Here is a tiny trained network, its code and every weight. The questions are about switching its units off for an input and a target symbol, where a switched-off unit gives its printed mean instead of its output.

import numpy as np


def w(rows, s, z=0):
    codes = np.array(rows[::2]) - 128.0
    scale = np.full(codes.shape[1], s)
    scale[-1] = z or s
    return codes * scale


def norm(h):
    return h / np.sqrt((h * h).mean(-1, keepdims=True) + 1e-5)


def f(y):
    return np.maximum(y, 0)


def softmax(a):
    e = np.exp(a - a.max(-1, keepdims=True))
    return e / e.sum(-1, keepdims=True)


def log_softmax(a):
    a = a - a.max(-1, keepdims=True)
    return a - np.log(np.exp(a).sum(-1, keepdims=True))


def net(x, mask):
    ids = ['ΞΣΦΨγεζθμπ'.index(c) for c in x.split()]
    T = len(ids)
    res = E[ids] + P[:T]
    r = norm(res)
    for j in range(2):
        rows = slice(2 * j, 2 * j + 2)
        q, k, v = (r @ M[0][rows].T for M in (Q, K, V))
        z = softmax(np.where(np.tri(T) > 0, q @ k.T / 2**0.5, -1e9)) @ v
        o = O[0][rows]
        res = res + np.where(mask[j], z, o[:, -1]) @ o[:, :-1]
    y = f(norm(res) @ A[0][:, :-1].T + A[0][:, -1])
    res = res + np.where(mask[2:10], y, B[0][:, -1]) @ B[0][:, :-1]
    return log_softmax(norm(res)[-1] @ U[:, :-1].T + U[:, -1])


Q, K, V, O, A, B = {}, {}, {}, {}, {}, {}
E = w([
[159,62,63,165,39,98],'Ξ',
[90,136,111,171,67,135],'Σ',
[125,50,73,112,138,87],'Φ',
[145,97,138,6,35,171],'Ψ',
[119,168,87,175,85,107],'γ',
[123,119,95,160,139,130],'ε',
[142,174,93,133,86,114],'ζ',
[60,149,129,78,83,58],'θ',
[195,51,141,102,158,141],'μ',
[128,61,159,132,210,138],'π',
],0.022)
P = w([
[150,139,255,115,255,107],'0',
[18,59,144,196,155,199],'1',
[94,111,122,151,146,225],'2',
[131,155,126,110,168,198],'3',
[32,116,183,144,127,126],'4',
[9,99,206,179,112,128],'5',
[33,119,191,187,81,151],'6',
],0.0065)
Q[0] = w([
[217,175,103,249,99,119],'h1',
[72,107,2,36,125,143],'h1',
[67,14,46,33,61,72],'h2',
[206,183,134,195,152,235],'h2',
],0.0064)
K[0] = w([
[204,119,129,186,147,157],'h1',
[92,112,198,21,138,2],'h1',
[181,37,105,122,116,125],'h2',
[195,183,186,103,226,91],'h2',
],0.0084)
V[0] = w([
[83,50,81,140,79,94],'h1',
[197,103,56,97,179,151],'h1',
[96,87,155,9,120,144],'h2',
[43,55,163,135,189,163],'h2',
],0.011)
O[0] = w([
[61,144,131,98,207,148,255],'h1',
[46,60,204,255,126,203,103],'h1',
[160,126,155,221,202,23,114],'h2',
[234,231,164,89,142,110,187],'h2',
],0.0086,0.0074)
A[0] = w([
[166,1,132,114,73,97,235],'n1',
[144,101,216,98,122,172,79],'n2',
[175,105,236,95,206,97,209],'n3',
[197,84,237,84,106,101,13],'n4',
[39,222,115,131,85,101,242],'n5',
[102,46,47,159,153,110,168],'n6',
[150,98,137,148,33,148,253],'n7',
[186,57,130,166,242,146,52],'n8',
],0.0088,0.0028)
B[0] = w([
[46,118,190,95,154,119,202],'n1',
[54,142,181,97,147,168,163],'n2',
[152,151,45,143,61,187,243],'n3',
[114,184,126,139,171,144,168],'n4',
[158,109,80,149,141,128,254],'n5',
[133,70,156,104,143,133,206],'n6',
[81,155,254,140,134,45,192],'n7',
[160,103,111,133,103,95,212],'n8',
],0.012,0.007)
U = w([
[79,46,185,74,155,77,250],'Ξ',
[171,136,62,125,160,93,62],'Σ',
[226,2,62,174,100,59,133],'Φ',
[89,247,177,121,151,191,136],'Ψ',
[80,120,62,137,157,190,2],'γ',
[179,112,167,199,131,130,126],'ε',
[213,191,137,160,133,127,135],'ζ',
[150,187,65,7,175,48,179],'θ',
[117,108,80,86,42,154,41],'μ',
[122,161,78,186,198,172,55],'π',
],0.0083,0.003)

Each question gives the input, a string of symbols that net reads in full, and the target symbol t.
The units are the heads (2 rows each of Q, K, V and O) and the neurons (one row each of A and B). Each row of codes is followed by its name. A weight is (code - 128) times the scale printed after its matrix; where a second scale follows, it is the last column's (O, A, B and U).
mask holds one flag per unit, heads first, then neurons. A switched-off unit (its flag False) gives its mean, the last column of its rows in O or B, instead of its output. The means were averaged over made-up inputs and are rounded, as every weight is.
A unit's drop is (log p(t) with every unit on - log p(t) with that unit switched off) / (log p(t) with every unit on - log p(t) with every unit switched off).
The circuit of an input: a set's keep is (log p(t) with only the set's units on - log p(t) with every unit switched off) / (log p(t) with every unit on - log p(t) with every unit switched off). Starting from all 10 units, units are removed one at a time, each time the one whose removal leaves the highest keep (on an exact tie, the one counted first), for as long as the keep stays at least 0.8.
circuit, biggest first: the units of the circuit, biggest drop first
most important unit: the unit with the biggest drop
k most important neurons: the k neurons with the biggest drops, biggest first
which heads matter: for each layer, one digit per head in row order, 1 if its drop is at least 0.15 and else 0, layers parted by /
drop when u is switched off: that unit's drop, to one decimal
input Ξ ε ζ, target γ: circuit, biggest first => [h2, h1]
input Σ θ π, target θ: which heads matter => 10
input Σ Φ γ, target θ: most important unit => h1
input ε ε ε, target Ψ: 2 most important neurons => [n3, n7]
input Φ Σ ζ Φ Ψ, target Ψ: which heads matter => 01
input Ψ θ ε, target Φ: circuit, biggest first => [h2, n8]
input Ψ Ξ Φ, target Ξ: circuit, biggest first => [n1, h1]
input ζ Σ Ψ Ψ θ π, target Φ: 2 most important neurons => [n8, n3]
input μ μ Σ, target ε: circuit, biggest first => [h1, h2]
input Φ Φ θ Φ Ξ μ π, target π: circuit, biggest first => [n3, h2]
input γ π μ ε Ψ Φ, target Φ: circuit, biggest first => [h2, n3, n8]
input Ξ Ψ Σ Ψ, target Ξ: circuit, biggest first => [h2, n3]
input Ξ Σ γ Ψ, target Ξ: 2 most important neurons => [n3, n7]
input Ξ θ Ξ Ξ Φ Ξ π, target γ: circuit, biggest first => [n3]
input μ Φ μ ε Φ, target Φ: drop when h2 is switched off => 1.3
input Φ Ψ Ξ Φ, target Ξ: drop when h2 is switched off => 0.1
input Ξ Ξ Φ γ, target γ: drop when n4 is switched off => 0.0
